Each row is followed by its class number.
[ -97 -197 -159  203 -285  200 -107  157  237 -317 -214  123  148  115
 -157 -220  -12  135  171 -261  271  -71   38  -14  -52   37  -79  -63
 -379 -228   79  258  157 -179  213 -100]
8
[ 265 -136 -261   16  -73  203 -197 -100   11 -144  143 -114 -104  269
 -100  -48  187  -67  -94 -148  561   80  -74 -275   44 -124  -71 -159
 -188  243  342  -11  -11   54  -75  -44]
1
[ -20  206  -85  246 -235 -100  -73 -124    8 -149   77 -140   65   88
    8   55  142 -104  189 -377  469  219 -244  -80  198  -57   11  -72
   55  250   88 -129  116  157   19   -9]
8
[-108  264   63 -123  281  -28  264   14   -7   46 -223 -108   50 -235
   88 -111  121   38  -13 -133 -464  169   -9 -172  -94 -298 -127   15
 -132 -408  370  350  -82 -187  -51   56]
5
[ 133   -1   59   58 -181  362 -218   80  -83  199  146  190   19  127
 -209  135  185 -332   36   87  520    1  -70  157  109   -4   88   92
 -186  434  167   18   41  435 -348    0]
2
[  66  138   49  331 -169   23   96  150   13   28   21 -161  109   52
 -195 -205  121 -198   82 -117  321  -26    6  -31  116   59 -120   73
  -87  354  167  231   45  112 -658  -68]
5
[ 157  278 -206  111   81 -135  -27 -115 -189   35   85 -160  267  103
   27 -286  222 -311   -2 -191  244 -132  -94 -189  142 -178   16 -113
 -281  120  640  144  -89  -30  -13  100]
5
[ -24  240  108  220  180 -161   26  303   66  -48   41  146  -29  242
  -75  116  126 -448  363 -561   99  -61 -155 -220  -31   -8  -37 -183
 -218  256  148 -127    4  104 -361   21]
8
[ 133 -114 -127 -106 -155  -15  -57  -36  -10  -23  -48 -352   80   52
   30 -213   -5  -74    5 -187  102  238  -39    4  135 -174 -143  -13
 -178  -30  178   40  152   53  142  -68]
7
[ 213  286   23  130  114  -35  157  -22   75  273  331 -112  174  137
  -33   27  -27 -239   44   34   33  112   37   40   52  -49   79 -162
  -38   90  150  386  -75  251 -429  -23]
1
[ -86 -244  -53  249 -163   48  287  129 -199 -101  -92  160  181  -18
 -104  -88  160  197  -87  121 -175   33   -4  -94   64   40 -205  364
  -58  -85  191  -61   44 -130   95   54]
7
[  71  188 -287    2 -111   -5 -185  -54   15  103 -109 -186   34  -23
 -172 -333   18  -62  108 -498  187 -247  -98 -204   89  -21  -41 -287
 -447  157   63  279 -123  -30 -377   17]
6
[ 197  215 -106   99 -109  296  178   55  -56  -26  144  266   87  -65
   62 -190  320    8 -236  166  231   45  107  -56  -18  -71 -187  196
  -98  246  432  118    8   52 -156   36]
2
[ 163  215 -318   53 -134  -32 -198  -11 -116    1  445 -151  114  211
 -180  -51   52 -223  204 -119  566 -190 -322 -376  190  -69   99 -195
 -205  311  292 -353  168  250   27   73]
8
[-259 -145   -5  229   22    0   -2   94 -197  -10 -189 -422  -79 -105
   56 -182  -71  124   72 -266  225   38 -310 -778 -139 -206 -115  129
 -249  -12  480  204   17 -338  164 -138]
2
[ 199 -153  -11  267 -609  154  -90 -281   88 -157  172   47  152   67
  -51   51   -9  -34   66 -358  532 -105  -14  -85  104 -134   46 -241
 -126  266   -5  117  474  144 -241   51]
0
[  16  343   11   66  -80 -105  226  166 -185   46  -31  294   30   85
 -121   30  203 -304  -21  -34 -157  -90   77  319   70   66  -32  -22
   38   92  -31  -62 -202  114 -347  126]
0
[ -25  209   92    7  -95  131 -116  -64 -111  -42  -57   20    8 -116
   88 -275   17   72  -50 -121  -71  -44  -35   79 -100  -48  125   39
   19   59   13 -417  -60  -86   27   92]
0
[  69 -108 -264  260 -614 -291   59  -37 -212 -309   22   62  148   88
 -120  -57  -23 -188  208 -209  278 -108  -55 -324  124   52  -61 -114
 -316   16  151  140  266  119  -96   -2]
6
[ 146  270  -94   70  -92  120 -475 -272   -3 -116  181  -70  167  -32
   55 -200   68  -75  329 -312  757 -245   10 -274 -125  105   83   56
 -277  429  341 -313  -31   75 -277 -111]
0
[-128    7   19   14  -66  -49  178  167 -253  122   76 -135  168  -35
  -60   87  -75 -324   81  -51 -273 -171  -75 -168  -62   59  -66  -25
 -151  154  140  -67 -143  124  -80 -237]
6
[ 193  194   51  132 -185  -30   96  170  -20  166  198  204   19  155
 -210  -18  236 -161  129   56  250   48   39  178   97   -8  -65  285
  -74  421  254  325  118  215 -461  133]
3
[-186 -299 -113  126   82 -123 -128   75  -50  285   53  146 -193  -87
 -330  167   64  156  300  -34  364   15  143   95  159  371  -82  374
  -50  341 -402  350 -279  134 -672  191]
6
[ -26  121  -80  215   49   44  261  110   10  218  -81  -37  227   14
 -206 -214  139 -163  -49    9   61  104  207  245  135  130 -243   66
  -94   51  -86  350 -225   23 -619   -8]
1
[ -53 -319  151  -10  -11  113   75  202  -53   85 -211  -75   -4   -4
    0  -51  -65  208 -208 -137 -101  -56  -74 -296 -112   58  127    5
 -115   12  205  143  138 -117   45 -168]
1
[-137 -419 -106   64  -60   72  150   92  -49   62  279 -388  309   54
   47  -86 -202 -231  149  -10  186  116   42 -480  120 -129  -87 -130
 -258 -367  402  283  304   66 -127 -156]
3
[ 230   62  -89  -21   78 -131  114  -81   18  -82  293 -268  183  -69
  167 -137  -10  172  -72  -41  183  156  -68 -190   33  -80  110  -12
  160  -68  234 -101  133   15  174  -23]
5
[-102 -150   47   66   77  352   14   47  -34 -117   40  124   43  -44
   76  -36  -45  190 -262  172 -166 -102   14 -285 -292  -68   21  -53
   56 -124  142 -358  -16  -96  167  -62]
4
[ 259  111  210   43 -110  -65   70 -117   47  -44 -192 -198  -29  -70
   74 -170   94  -98 -177   -2 -220   33  -85  163  141 -252 -166  107
  245  172   11 -142  153   78 -152   76]
1
[ 199    3  393   70 -339 -280  -23   23 -154  138   99  137 -286  339
 -162  462   61 -400   90  105 -152   13 -157  377  240  -51   59   -7
  155  216 -289  146  252  279 -239  178]
3
[ -34  224 -146  508  -36 -172   92   14    6 -133  286  -29  261   82
   84  127   -2 -420  311 -358  440   51  -41 -328   81  136 -146 -233
 -251  285  112   70  -30  151 -285 -130]
2
[ 120  -96 -149   35 -110  -71  -28 -159  110 -238  361  -14  373  182
  107   52 -111 -245  332 -425  152  -22  -84 -422 -204 -340  -15 -220
 -262 -321  648   67  250 -110  384  -60]
2
[-212  371 -114  370   15 -325   90 -131 -204 -248 -198  -93  327  -11
  214 -270  316 -196   53 -264  -17  329   66  -46  216  128  -78  -86
 -278   -4  255   19  -16 -102 -118  100]
7
[  18  236  172   89   83  -42  108   99 -289  112  286  -50   85  216
  219  251  187 -422  -66 -113 -205  -26 -220 -246   -6 -277   -6 -216
 -151   34  387   55   79  121   51    8]
8
[-276  -38  174  -77  445 -314  165  327 -354  228 -147  -65  104   72
    6  -17  194 -114 -226  108 -772 -188 -196 -181   82  156  120  107
  -30  -23  346  -65 -154  -74  220   64]
1
[  14  173  150 -104 -138  144  102  203 -218  164  106  438  110  142
 -189   85  365 -456  -70  191  -43 -139   90  297   49   97   24  138
  -67  271  235  -39   13  366 -293   67]
0
[-166  -72 -121  -50   15  393 -320  -15  -41  -28 -251 -145    7  -69
   59 -232  -49  310  101 -218  501  -52  110 -286 -196   13   48  -15
 -461  -16  205  -35    3 -196  -10 -174]
4
[  37  126 -135  -25 -118   78 -258 -116   43 -217 -251   70  -22   49
   66 -156   80 -187 -155  -17   71 -113  -16   78   37 -149 -140 -114
 -140    7  368  -71   -5 -195  340   59]
8
[ 125  256  217   69 -120 -238   31 -180  -86  110  233 -179  113  -68
   13 -105  124 -409  -31 -169 -201  -11 -150   29   65  -43   80  -46
   13  504  267  208   11 -104 -260   41]
6
[ 107  224   -1  216  106  287  126  235  152  313  -45 -391   90  266
 -188 -423   93 -104  -26  212  143  205  224  307  213   94 -199   89
 -188  312  107  387  -73   86 -834 -161]
7
[ -45  129   78  182  117   60   18   46 -166  107   97 -408  257 -147
   23 -308   95  -53  131 -259  156  103   19 -314 -151 -146 -105  135
 -341   47  475  223 -110 -176 -450  -66]
8
[-147  -79   45  126  -50   37  404   77 -137   91  -47   58   56  -63
  -23  135  124   23   96  -96 -237  166   84 -149  -63 -108 -253  213
  -55  -75  114  315  -79  -18 -343  -75]
3
[ 109  -24 -115   90 -158   -1  -34 -202  -81   62  312  323  -18  -88
 -175  155   27 -122  -12  155  160 -244   53  120   63  174 -108   61
  209  243 -389 -260 -193  106 -338  178]
6
[ 158  204 -315  166   10  161   59    9  419 -456 -303 -123  162  185
   49 -485   73  167 -281 -187  261   31  107   89  -81 -113 -102 -434
  -33 -168   73   14   64 -377  228 -130]
8
[ -94 -152 -152  233 -423  358 -184 -103  -28 -200   42  232   93  -77
  -71   34  127  -20  258 -181  899  -28   72  -97  121  119  -49  139
 -225  138   63   -8   96  164 -250  -56]
0
[ -63 -210  -97  300 -125 -295  192  202  -13   18  -24  125  -58  -23
 -299   27  -16   26   69  -56  204   28   20  -59  193  336  -82   56
    2   22 -362  363  -29   -7 -502  120]
6
[  -6 -166 -152 -251   -9   13  -31   27   80  100   62   39  -77   47
   31   -6   -9    0 -227    6  -26   34  109  113   -5  149  -72 -107
  116   46 -173  112  -58  -20   49  -90]
2
[ -80 -133 -127  -23  -92  151   78  149 -256   88 -114  201  -99  147
  -42   86  198 -163 -324  232  196  -30  143  137  114  218 -162   27
  -56  153   34   66 -166   64   96 -103]
5
[ 154   23  -43  115   86 -142  304  113   -2  175   75 -152    8   64
   16    1   17   72   57   10   35  206  -12 -137  238 -104  -23  117
   85  -61  222  366  113  162 -489   58]
5
[   7  201 -186  245 -256  -46  -37   38   36  -84   22   13  214  170
  -86 -156  164 -218  263 -531  554   30   10  -41   88  119  -48  -83
 -292  286  262  225  -17  125 -255 -117]
0
[  65  -52 -162    6 -377  -54  -93   39 -201 -123  -74  -68  -53  -82
  -38 -300   44  123   -7   80  135 -101  191  194   60  235 -169  375
  -66  372  168  -43 -168 -137  -88  -73]
6
[ 130  102  -10  188 -327   92  -73 -108 -193  -48  -49  -47  -23   28
 -102  -28  238  -91  -74 -198  362  122 -163 -107   48 -122 -115   55
 -232  404  216   37   87   -7 -111   23]
7
[ -50  362  276  161  102  -60   50   45   12  214  -75   45  -40  265
  -63  116  370 -435  134 -103  209  -52   19  311  191 -155   58  -48
   -2  347  225  518   96   83 -515  163]
2
[ -85 -210 -202  -49 -177  238  -62  -32   62 -238 -196  150 -120  -82
  -59  117  -19   66  155 -159  483   66   -6 -240   16 -190 -160   82
  -48  -60  243 -277  188   45  118   38]
0
[ 145 -198   -6  -66   54  143  -48 -176  149   -8  142  227 -206 -123
 -136  370  -83  146  179 -212  279  -76  -21 -420  -98 -104   66 -158
  -66  -38  -50    6   98  228 -232  114]
0
[   5  325  -99   58 -176   17  176   32  -31 -188  -37  -25   32  248
  210 -146  235 -369  -38 -157  -57  193  119  181  184 -174 -285 -165
 -154 -130  460  263  -10  -76  135  -36]
0
[ 223  384  -14 -244  161  -42  133   95   36  160 -121  -60 -130  194
  -28 -118  211 -141 -160    7  -28  188  154  415   70  -79  -36  -63
  122  133  156  146 -177   45 -252    0]
4
[ -94  120  125  472 -220 -138   94 -145 -179  -90   94 -512  326  133
  173 -264  125 -308  -18 -142  256  157 -146 -296  242 -143  -21 -128
   26   63  317   64  348  -66 -475  -27]
7
[ 160   49   -1  355 -116  -17  187  -66  -91  -36  244  131  166  -69
   -9  -83  366   13  171 -108  567   99    8 -228  112 -153  -52  335
  -20  279  291  263  166  294 -482  213]
0
[ 181  637  -36  166 -357 -238  -71  -95 -111   12   98 -114  239  155
  -86 -201  245 -497  318 -401  427  -64 -111  -15  108 -112   58  -87
 -363  478  595  362  127   93 -416  -13]
8
[  44   20  136  113 -174 -137  276  154 -120   67    4  -33  167   29
 -123  -88   76 -147  196 -159   44  -52   84  -96  -43 -119  -21   94
 -237  -64  387  508  169  -12 -256    5]
2
[ -80 -415   68  147 -108  276 -188   64   -1  138   63  343  -57 -101
 -278  300 -177  116  273   74  291 -369  -57  -52  -46   83  243  214
  -29  249 -260 -127   -9  307 -246   81]
1
[   8  229   54   22  -93  -59 -192  -83 -163  -30  199  -76 -102  188
  144  115   75 -290  135 -194  224   28 -135 -167  141   -8   87 -201
 -239  107  341   16   59   19  159    8]
1
[ 233  133 -249   50  256  211  -88   33  236   90  152 -474 -101   49
  -80 -293 -190  267   41   13  436  143  145  -63  -43   73 -156 -101
  -14  178 -254 -202 -201   28 -484 -146]
6
[  78 -116  -39   13 -283   56  135  -21  -45 -256   46 -116 -117  -58
   78  -22  -69  227 -123  -14  135   59 -189 -460  -10 -212  -66  -46
   83 -167  229 -171  390 -160  268   -1]
6
[-215   79 -111 -169  -72  -19   43  222 -319  143  -32  154    1  330
  -35  -42  209 -418 -131  234 -104 -220  101   88   57  169 -117  -22
 -234   70  251  180  -80  -70  111  -90]
0
[-280 -213 -298  148  -25 -223  101  120   68 -124 -101 -200  153  -34
  -18 -298 -196  -91  198 -264   39  -40  109 -263   55  224 -161 -181
 -335 -106 -101  283   -7 -290   10 -131]
6
[ -42  204  118   56  259  -17   27 -102  299 -194 -586 -146  -73 -191
   55 -298   46  388 -251 -150 -273  176   13  140  -85 -147   53 -118
  219  -92 -132  -79   33 -368  -71  123]
4
[ 102   67 -338  -71  -93  229 -223 -192   68 -241 -124 -127   40  -13
  135 -326  247  269   42 -344  622   79  216 -244  -30  -29  -12 -148
 -497   61  474  344  -13   18  105 -138]
3
[ 245  123 -192   97 -138 -238  247   20  255   54  -80 -141  242  193
  -95 -364  -19 -205  126 -334 -284  106   93   85  185  -18 -297  -67
 -184  -27  291  475  -22   46 -206 -112]
8
[-136 -167 -226  298  131  -57  106   11 -230   56  527 -103  356  -83
   61   97  -20 -260  237 -282  216   46 -200 -669    6  -73   80 -107
 -247   33  257   -8 -107  278 -220    8]
0
